Below are the code and all the weights of a small trained network. Each question names an input and a class and asks about switching units off, where a switched-off unit gives its printed mean instead of its output.

import numpy as np


def w(rows, s, z=0):
    codes = np.array(rows[::2]) - 128.0
    scale = np.full(codes.shape[1], s)
    scale[-1] = z or s
    return codes * scale


def norm(h):
    return h / np.sqrt((h * h).mean(-1, keepdims=True) + 1e-5)


def f(y):
    return np.maximum(y, 0)


def log_softmax(a):
    a = a - a.max(-1, keepdims=True)
    return a - np.log(np.exp(a).sum(-1, keepdims=True))


def net(x, mask):
    res = np.array(x, float).reshape(1, 6) / 4 @ E
    u = 0
    for l in range(3):
        y = f(norm(res) @ A[l][:, :-1].T + A[l][:, -1])
        res = res + np.where(mask[u : u + 10], y, B[l][:, -1]) @ B[l][:, :-1]
        u += 10
    return log_softmax(norm(res)[-1] @ U[:, :-1].T + U[:, -1])


A, B = {}, {}
E = w([
[167,104,109,255,194],'x0',
[126,123,128,131,121],'x1',
[131,138,132,122,138],'x2',
[129,119,98,124,143],'x3',
[45,110,152,168,159],'x4',
[132,26,143,94,130],'x5',
],0.0085)
A[0] = w([
[186,72,166,83,157,124],'L0N0',
[193,108,144,203,170,173],'L0N1',
[192,134,78,156,91,197],'L0N2',
[155,143,202,165,66,206],'L0N3',
[91,162,99,158,83,253],'L0N4',
[74,134,53,112,151,165],'L0N5',
[53,107,160,139,198,51],'L0N6',
[1,118,139,147,174,161],'L0N7',
[77,130,120,50,84,168],'L0N8',
[109,115,75,93,180,147],'L0N9',
],0.0095,0.0042)
B[0] = w([
[105,65,96,136,97,199],'L0N0',
[121,106,56,203,107,253],'L0N1',
[114,165,127,80,155,211],'L0N2',
[152,117,54,89,185,199],'L0N3',
[178,254,200,95,183,226],'L0N4',
[156,165,136,106,153,173],'L0N5',
[135,79,91,145,104,178],'L0N6',
[22,128,77,118,188,236],'L0N7',
[146,83,216,154,97,246],'L0N8',
[137,129,176,128,94,160],'L0N9',
],0.0086,0.006)
A[1] = w([
[138,228,164,172,158,46],'L1N0',
[135,29,138,115,148,149],'L1N1',
[185,58,157,193,155,255],'L1N2',
[139,114,151,247,159,137],'L1N3',
[163,35,125,160,93,83],'L1N4',
[104,30,126,2,141,77],'L1N5',
[138,22,97,128,92,183],'L1N6',
[70,146,240,69,104,74],'L1N7',
[154,154,76,118,193,134],'L1N8',
[126,151,165,32,79,110],'L1N9',
],0.0094,0.0038)
B[1] = w([
[97,33,142,123,86,210],'L1N0',
[104,67,164,139,110,223],'L1N1',
[150,148,138,2,125,246],'L1N2',
[140,95,107,80,95,225],'L1N3',
[147,192,57,13,100,203],'L1N4',
[130,130,187,176,139,242],'L1N5',
[89,157,163,66,175,254],'L1N6',
[102,194,49,140,159,237],'L1N7',
[153,153,162,133,108,211],'L1N8',
[170,111,153,128,135,229],'L1N9',
],0.0095,0.0057)
A[2] = w([
[139,73,85,120,128,87],'L2N0',
[101,178,70,183,122,140],'L2N1',
[129,190,130,141,132,184],'L2N2',
[8,61,123,74,155,49],'L2N3',
[161,159,107,160,2,40],'L2N4',
[75,105,194,134,124,56],'L2N5',
[197,193,97,153,23,2],'L2N6',
[150,161,64,188,123,219],'L2N7',
[42,118,122,198,162,144],'L2N8',
[87,120,124,102,130,164],'L2N9',
],0.012,0.0022)
B[2] = w([
[105,174,122,126,170,164],'L2N0',
[122,179,146,85,33,175],'L2N1',
[104,96,63,180,124,185],'L2N2',
[159,150,115,219,146,255],'L2N3',
[173,144,98,217,168,145],'L2N4',
[143,105,168,182,104,170],'L2N5',
[191,104,143,182,175,176],'L2N6',
[65,28,167,169,23,176],'L2N7',
[177,107,164,6,82,194],'L2N8',
[96,135,75,166,155,185],'L2N9',
],0.011,0.0083)
U = w([
[245,222,166,131,178,33],'0',
[42,237,126,112,151,251],'1',
[150,87,247,21,120,52],'2',
[58,92,234,183,180,162],'3',
[194,94,95,227,77,127],'4',
[71,113,127,97,5,178],'5',
[163,129,55,4,173,130],'6',
[56,62,43,163,209,95],'7',
],0.019,0.0019)

Each question gives the input, the list of numbers given to net, and the class t.
The units are the neurons (one row each of A and B). Each row of codes is followed by its name. A weight is (code - 128) times the scale printed after its matrix; where a second scale follows, it is the last column's (A, B and U).
mask holds one flag per neuron, layer by layer. A switched-off neuron (its flag False) gives its mean, the last column of its row in B, instead of its output. The means were averaged over made-up inputs and are rounded, as every weight is.
A unit's drop is (log p(t) with every unit on - log p(t) with that unit switched off) / (log p(t) with every unit on - log p(t) with every unit switched off).
The circuit of an input: a set's keep is (log p(t) with only the set's units on - log p(t) with every unit switched off) / (log p(t) with every unit on - log p(t) with every unit switched off). Starting from the 12 units with the biggest drops (on a tie, the unit counted first), units are removed one at a time, each time the one whose removal leaves the highest keep (on an exact tie, the one counted first), for as long as the keep stays at least 0.8.
units of the circuit, in order: the units of the circuit, biggest drop first
top k neurons: the k neurons with the biggest drops, biggest first
k most important neurons of layer l: the k neurons of layer l with the biggest drops, biggest first
drop of u: that unit's drop, to one decimal
input [-7,-4,-7,-7,3,-2], class 1: units of the circuit, in order : [L1N7]
input [-4,-1,0,-1,4,1], class 3: top 3 neurons : [L0N8, L1N4, L2N5]
input [-2,8,-7,7,8,-1], class 1: 2 most important neurons of layer 0 : [L0N7, L0N4]
input [1,-7,8,6,-8,-4], class 4: units of the circuit, in order : [L1N6, L2N7]
input [5,-3,5,5,4,0], class 5: top 2 neurons : [L0N8, L0N1]
input [0,-7,7,8,2,8], class 3: 2 most important neurons of layer 0 : [L0N1, L0N9]
input [6,8,3,-5,-3,6], class 6: 2 most important neurons of layer 1 : [L1N2, L1N4]
input [-2,-2,4,7,-1,-8], class 0: 2 most important neurons of layer 0 : [L0N7, L0N1]
input [0,0,8,7,-2,6], class 2: top 2 neurons : [L0N7, L1N5]
input [-6,-3,-8,-7,4,-1], class 1: top 2 neurons : [L1N7, L0N1]
input [-5,2,-6,1,1,-3], class 1: top 2 neurons : [L1N7, L2N3]
input [-2,0,-6,8,6,4], class 3: 2 most important neurons of layer 2 : [L2N3, L2N8]
input [-4,4,-8,-1,2,0], class 1: top 3 neurons : [L1N7, L0N1, L0N4]
input [-1,-2,5,3,-6,6], class 2: units of the circuit, in order : [L1N5]
input [1,-4,6,-3,8,7], class 7: 2 most important neurons of layer 1 : [L1N8, L1N9]
input [1,8,-3,-5,1,-2], class 5: 2 most important neurons of layer 1 : [L1N2, L1N6]
input [2,3,-5,-5,-5,5], class 6: top 2 neurons : [L1N4, L0N7]
input [1,8,-3,-1,5,2], class 7: top 2 neurons : [L2N3, L0N8]
input [1,6,2,0,3,-2], class 5: drop of L1N6 : 0.3
input [3,5,-4,5,-8,-4], class 4: units of the circuit, in order : [L2N7]
input [-7,5,0,0,7,2], class 3: drop of L0N8 : 0.5
input [-2,2,5,1,-6,-2], class 0: 2 most important neurons of layer 1 : [L1N2, L1N6]
